Each row has a name. Each piece below is followed by the name of the row it came from, unless a question asks for something else. Each question is about the rows just above it.

Columns, left to right: E C B Z Y L D G M U
[115 189 120 134 122 112 114 174 150  99] -> Sazug
[115 189 120 134 149 112 149 174 150  99] -> divef
[149 148 122 130 112 148 121 157 150 111] -> sof
asked: [115 189 120 134 122 112 114 174 150  99] : Sazug
The row with [149 148 122 130 112 148 121 157 150 111] is : sof
Put [111 112 121 122 130 148 148 149 150 157] back in order: which row is it? : sof
Which row holds these entries in another order? [112 134  99 174 115 150 120 189 149 149] : divef
Which column holds this, read top down? [120 120] : B

Columns, left to right: A S V Q
[154  81 117  52] : Dilot
[136 172 129  64] : vagu
[126 125 131 124] : gukis
[124 181 144 117] : pil
[129 126 131 123] : fibar
[135  99  64 130] : davu
[179  82 196 129] : Mef
[126 125 130 124] : Mugoz
[129 124] is in which column, read top down? : Q
[130 135  99  64] is which row reordered? : davu
[126 131 123 129] is which row reordered? : fibar
Shared by Mugoz and davu: : [130]

Columns, left to right: J T F H K N X
[136 138 175  90 154  63  57] : bagap
[103 125  67 167 104 154 170] : san
[ 57 138 154  63  90 136 174] : Keke
[119 144 172  85  80 198 103] : veb
Which value is in both veb and san? : [103]
Shared by san and Keke: : [154]
Which column holds [ 67 154 172] top down? : F
Which column holds this, read top down? [ 90 167  63] : H
Which column holds this, read top down? [138 125 138] : T
Which row holds these entries in another order? [138 154  63  90 136 174  57] : Keke

Columns, left to right: ninik pelus fisu Gaz
[138 130  80 134] -> feri
[187  86 134 186] -> rudon
[135 131 103 143] -> pudaz
[ 83 148 181 156] -> mul
[133 138 166 181] -> vepo
[170 144 140  91] -> bet
[145  95 114 103] -> luki
[148 156 137 181] -> Zafer
Put [ 83 148 156 181] back in order: which row is it? : mul
Which value is in both Zafer and vepo? : [181]
Which column holds this, read top down? [138 144  95 156] : pelus
Which value is in both vepo and feri? : [138]

Columns, left to right: lanef Rinoz Zuf Livuv koni Gik Kopa zotu bodu
[ 51 126 136  90 112 160 110 103 121] -> poda
[119  88 132 181  75  71 169 115  98] -> Vitov
[153 125 131 140 154 124 127 124 126] -> vopas
[115 150 122  95 129 156 112 140 145] -> dov
[111 125 110 134 124 127 142 118 122] -> lep
[135 136 133 137 125 102 143 159  85] -> Vafi
[109 116 128 121 130 149 116  94 156] -> tifam
[156 122 124 146 132 117 134 127 139] -> fosum
[115 150 149  95 129 156 112 140 145] -> gudag
[151 125 144 144 176 115 128 153  86] -> daku
[111 122 125 124 110 134 127 117 142] -> voz
[128 110 126 149 106 112 141 114 136] -> Kefa
Shared by gudag and Vitov: : [115]
Which row holds these entries in another order? [142 117 127 134 110 124 125 122 111] : voz

Columns, left to right: lavak galo Zunu genas Taba geti Pasig dat nimo beri
[129 130 127 122 139 123 135 138 120 134] : binoz
[205 124 127 132 136 138 134 138 128 137] : gikog
[128 131 130 121 138 136 128 131 149 125] : Turer
[126 124 136 128 138 137 132 138 205 134] : nas
[127 135 125 133 129 123 130 133 106 127] : piz
Which row holds these entries in another order? [134 205 138 132 137 138 128 136 124 126] : nas
Which row holds these entries in another order? [134 120 138 135 123 139 122 127 130 129] : binoz

Columns, left to right: siket Zeku latak suz Guro
[ 89 122 139  72  87] -> dani
[156 139  58  60  56] -> tuk
[156 139  60  56  57] -> nuzu
[122 124  87  89 138] -> fiseb
Which column holds this, read top down? [ 57 138] : Guro
Which value is in both nuzu and dani? : [139]
[ 89 138 122 124  87] is which row reordered? : fiseb
Put [ 57  56  60 139 156] back in order: which row is it? : nuzu
[60 56 89] is in which column, read top down? : suz
[56 89] is in which column, read top down? : suz
Which value is in both tuk and dani? : [139]

Columns, left to right: kuda turez devup nudop
[131 125 141 127]  defo
[114 137 131 142]  mivu
[160 161  85 138]  sufuf
[110 114 160 172]  Nefis
[159 138  85 161]  nevi
[124 148 109 125]  furav
[159 160 158 167]  Buka
[133 127 124 131]  ton
[ 81  88 115 132]  lopo
[114 160 141 107]  vivu
[159  85 161 138]  muzed
[ 68  79 165  84]  lev
[159 133] is in which column, read top down? : kuda
Which row holds these entries in another order? [165  84  68  79] : lev
asked: [110 114 160 172] : Nefis
Put [160 138  85 161] back in order: which row is it? : sufuf
[ 85 138 160 161] is which row reordered? : sufuf

Columns, left to right: Pamu rupa Gev tofo Lalol vifa mib bav Zov sur
[135 113 101 153 147 137 132 126 129 135] : taza
[153 113 134  82  93 148 103 108 209 131] : zepip
[131 108 134 153 147 104 209 113  82  93] : vazi
[135 147 113 153 136 129 126 132 135 101] : gunas
[113 103 134 108 131 147  82 209 153  93] : tuvus
[136 131] is in which column, read top down? : Lalol
Which row holds these entries in another order? [113 147 134 103  82 131 153 108  93 209] : tuvus
Which row holds these entries in another order? [136 129 126 132 135 101 135 147 113 153] : gunas
Which row holds these entries in another order? [131 134 153  93 103 113 108 209 148  82] : zepip
Which row holds these entries in another order? [ 93 113 103 134 108 131 147  82 209 153] : tuvus

Columns, left to right: teb mafub vozo tobuz
[113 116 134 122] = gefi
[ 78 149 100 149] = Vop
[169 105 133 105] = dogav
[105 170 105 133] = rilu
[ 96 166  79  51] = gagel
[110 115  87 153] = pek
[ 79 100 109 138] = rimeb
[131 147 120 166] = dorop
[100 142 110 126] = gipup
[155  95 129 110] = Pulon
[171 166 131 135] = miraf
Which value is in both gagel and rimeb? : [79]
Which value is in both gipup and Pulon? : [110]
Put [105 105 133 170] back in order: which row is it? : rilu
[110 126 100 142] is which row reordered? : gipup

Columns, left to right: munu peta kekif sise
[118 115 117 128] = senid
[122 155 155 152] = nef
[152 155 122 156] = rap
[105 151 143 117] = Zatof
[129 115 117 131] = Dubop
[118 135 134 123] = Nezi
[127 117 114 145] = sazik
[126 132 124 136] = Tudug
[134 108 138 136] = viri
[138 101  67 154] = Zesot
[117 141 130 123] = geze
Which row holds these entries in another order? [152 155 155 122] : nef
The one value in Dubop and sazik: : [117]

Columns, left to right: Difaf ledif pabo tokas kefe Falo vobir Bera Buv
[113  92  92  67 136 137  61 115 116] : Buta
[ 52 124  99 104 135  82  91 154 152] : Sume
[ 53 116 101 111 130  84  96 150 157] : Tof
[124 127 123 133 141 143 171 133 101] : duse
[ 96  97 114  90 144 123 124 135 125] : zogud
[ 53 116 101 111 130 120  96 150 157] : tovob
[ 75 104 122  94 128  88  81 142 161] : mera
Which column holds this, read top down? [ 61  91  96 171 124  96] : vobir
The row with [124 127 123 133 141 143 171 133 101] is : duse

Columns, left to right: fofi beni Regad Fufof Tedo nomoz daf veved mol
[158 131 142 172 188 157  78 171 185] = fozi
[ 95 102 183 150 165 183 132 165 164] = Lisak
[164 150 165  96 183 165 102 183 132] = rumuf
[165 183 132  95 183 165 165 150 102] = feg
Which column holds this, read top down? [96 95] : Fufof
The row with [158 131 142 172 188 157  78 171 185] is : fozi
Put [132 165 164  95 102 183 150 165 183] back in order: which row is it? : Lisak
Which row holds these entries in another order? [ 78 131 142 157 158 171 172 185 188] : fozi
Put [164 165 132 183 165 150 183 102  95] back in order: which row is it? : Lisak
Which row holds these entries in another order? [ 96 102 132 150 164 165 165 183 183] : rumuf

Columns, left to right: Tuvuz Fup kofiz mubom
[109 186 130  50] : nuse
[ 79 200  92 109] : liga
[109 186  95 197] : Lugud
[153 186  95  71] : Vanat
[125 206 141 169] : Tugap
[ 57 175 109 187] : vilu
[153  62 146 142] : famid
[ 95  71 186 154] : nugu
[125 169 205 141] : Gop
[ 74 182 114 172] : pofi
[125 205 169 141] : Lokun
[ 57 187 175 110] : Zeto
The one value in famid and Vanat: : [153]
Which row holds these entries in another order? [169 141 206 125] : Tugap
[187 175  57 109] is which row reordered? : vilu
[197 109 186  95] is which row reordered? : Lugud
Put [ 71  95 186 153] back in order: which row is it? : Vanat

Columns, left to right: fipe siba nole zep Tuzaz vobe kor ture
[143 196  79 174 101 152 121  68] = kikub
[144 134 113 147 137 152 142 103] = taze
[ 99 170 131 158 100 173 118  97] = Fozon
[144 165 113 169 118 129 143 103] = pum
[126  71 144 122 175 149 110 137] = bavad
[124 172 129 159 110 170 119 105] = Fegun
[137 151 134 142 113 147 103 144] = votu
[124 130 129 135 151  53  96 153] = ter
[ 92 130 157 146 125 171 113 121] = zevo
Shared by pum and kikub: : [143]
Which column holds this, read top down? [113 144] : nole
Put [103 142 152 137 147 113 134 144] back in order: which row is it? : taze
Put [134 144 142 151 147 137 103 113] back in order: which row is it? : votu
Which value is in both taze and kikub? : [152]

Columns, left to right: Lig Gusin leg zesed Fumu rup fenum magov dor
[130 167 100 102 148 155 166 146 100] -> vam
[130 117 121 180 124 119 155 145  93] -> kul
[135 121 119 121 123 126 138 117 131] -> nokin
[131 121 117 124 155 145 138 119  93] -> bipun
[130 167 100 102 148  98 166 146 100] -> mal
[135 121  85 121 123 126 138 117 131] -> maba
[131  86 121 121 139 123 135 138 126] -> foti
Put [ 93 131 121 117 124 155 145 138 119] back in order: which row is it? : bipun
Put [167 100 148 155 102 166 130 100 146] back in order: which row is it? : vam
[166 155 138 138] is in which column, read top down? : fenum
[131 117 138 126 123 121  85 121 135] is which row reordered? : maba
Which value is in both foti and kul? : [121]

Columns, left to right: gumi luvo lon pazi suku Noba Zavet tigek
[146 126 169 153 113 176  98 139] -> zok
[150 128 171 155  89 180  96 139] -> dore
[123 129 108 109 123 109 150 119] -> gul
[131 129 128 125 114 131 147 125] -> Nized
[137 130 125 119 110 128 100 129] -> Gor
[150 128 171 155 105 180  96 139] -> kedot
[129 129 124 122 135 125 102 131] -> Til
[114 129  86  94 132  83 151 116] -> bulon
Which row holds these entries in another order? [131 129 129 124 122 135 125 102] : Til
Which column holds [176 180 109 131 128] top down? : Noba
Which column holds this, read top down? [125 119 155 122  94] : pazi
Which row holds these entries in another order? [139 150 128 171 155 105 180  96] : kedot

Columns, left to right: Felu zuta gopur zomeg Depam
[114 150  98 143 126] -> les
[160 130 141 127 112] -> lozo
[114 127  98 150 143] -> Fodur
[114 150  98 127 143] is which row reordered? : Fodur
[112 143] is in which column, read top down? : Depam

Columns, left to right: sovos mukes lokep Mis Doza kos sib Vud Sonud
[ 97 117 107 154 162 131 132 143 173] : sez
[131 127 132 132 187  97 131 120 132] : Vevi
[185 112 179 149 173 118 131 148 118] : sune
[158 137 174 131  81  98 133 118 139] : muned
[149 117 118 148 131 185 179 173 112] : bazi
Put [ 81 131 139 137 158 174 118  98 133] back in order: which row is it? : muned
The one value in muned and Vevi: : [131]
Put [118 179 185 118 148 131 112 149 173] back in order: which row is it? : sune
Shared by Vevi and muned: : [131]
Which column holds [131 131 133 179] top down? : sib
[127 112 137 117] is in which column, read top down? : mukes

Columns, left to right: kebu fev zafe Pivim
[112 130 127  65] = kop
[115 138  97 137] = rabi
[111 114 165  58] = repe
[141 116 147 138] = vezuv
[153 105 176 131] = bena
[130 127 119 151] = Davad
[150 158 154 112] = Rutu
[148 107 174 112] = migu
[119 125 137  73] = bigo
[109 146  74 157] = fafa
[150 111 158 154] = nog
Put [154 158 111 150] back in order: which row is it? : nog
Which column holds [150 148 119 109] top down? : kebu
Shared by nog and repe: : [111]
[127  97 165 147 176 119 154] is in which column, read top down? : zafe
The one value in rabi and bigo: : [137]
Which column holds this, read top down? [114 116 105 127 158 107 125 146 111] : fev

Columns, left to right: Gorez Kufas tukom puze zikan kavu rog Bif loved der
[123 123  56 110 103 133 104  79  96 128] : keso
[103  56 110 104 123  79  95  95 123 128] : teben
[128 104  79  56 111 123 123 133  94  95] : rodin
[110 103 133 104  79  96 128 123 123  56] is which row reordered? : keso
Put [128  96  79 104 133 103 110  56 123 123] back in order: which row is it? : keso
[ 56  79  95  95 103 104 110 123 123 128] is which row reordered? : teben
asked: [103  56 110 104 123  79  95  95 123 128] : teben
Which column holds [104  56] top down? : puze

Columns, left to right: Gopib biv vodod nake
[135 137 142 108] : dofu
[ 95  56 124 119] : depo
[141 121 142  96] : Riti
Which value is in both Riti and dofu? : [142]
Shared by dofu and Riti: : [142]

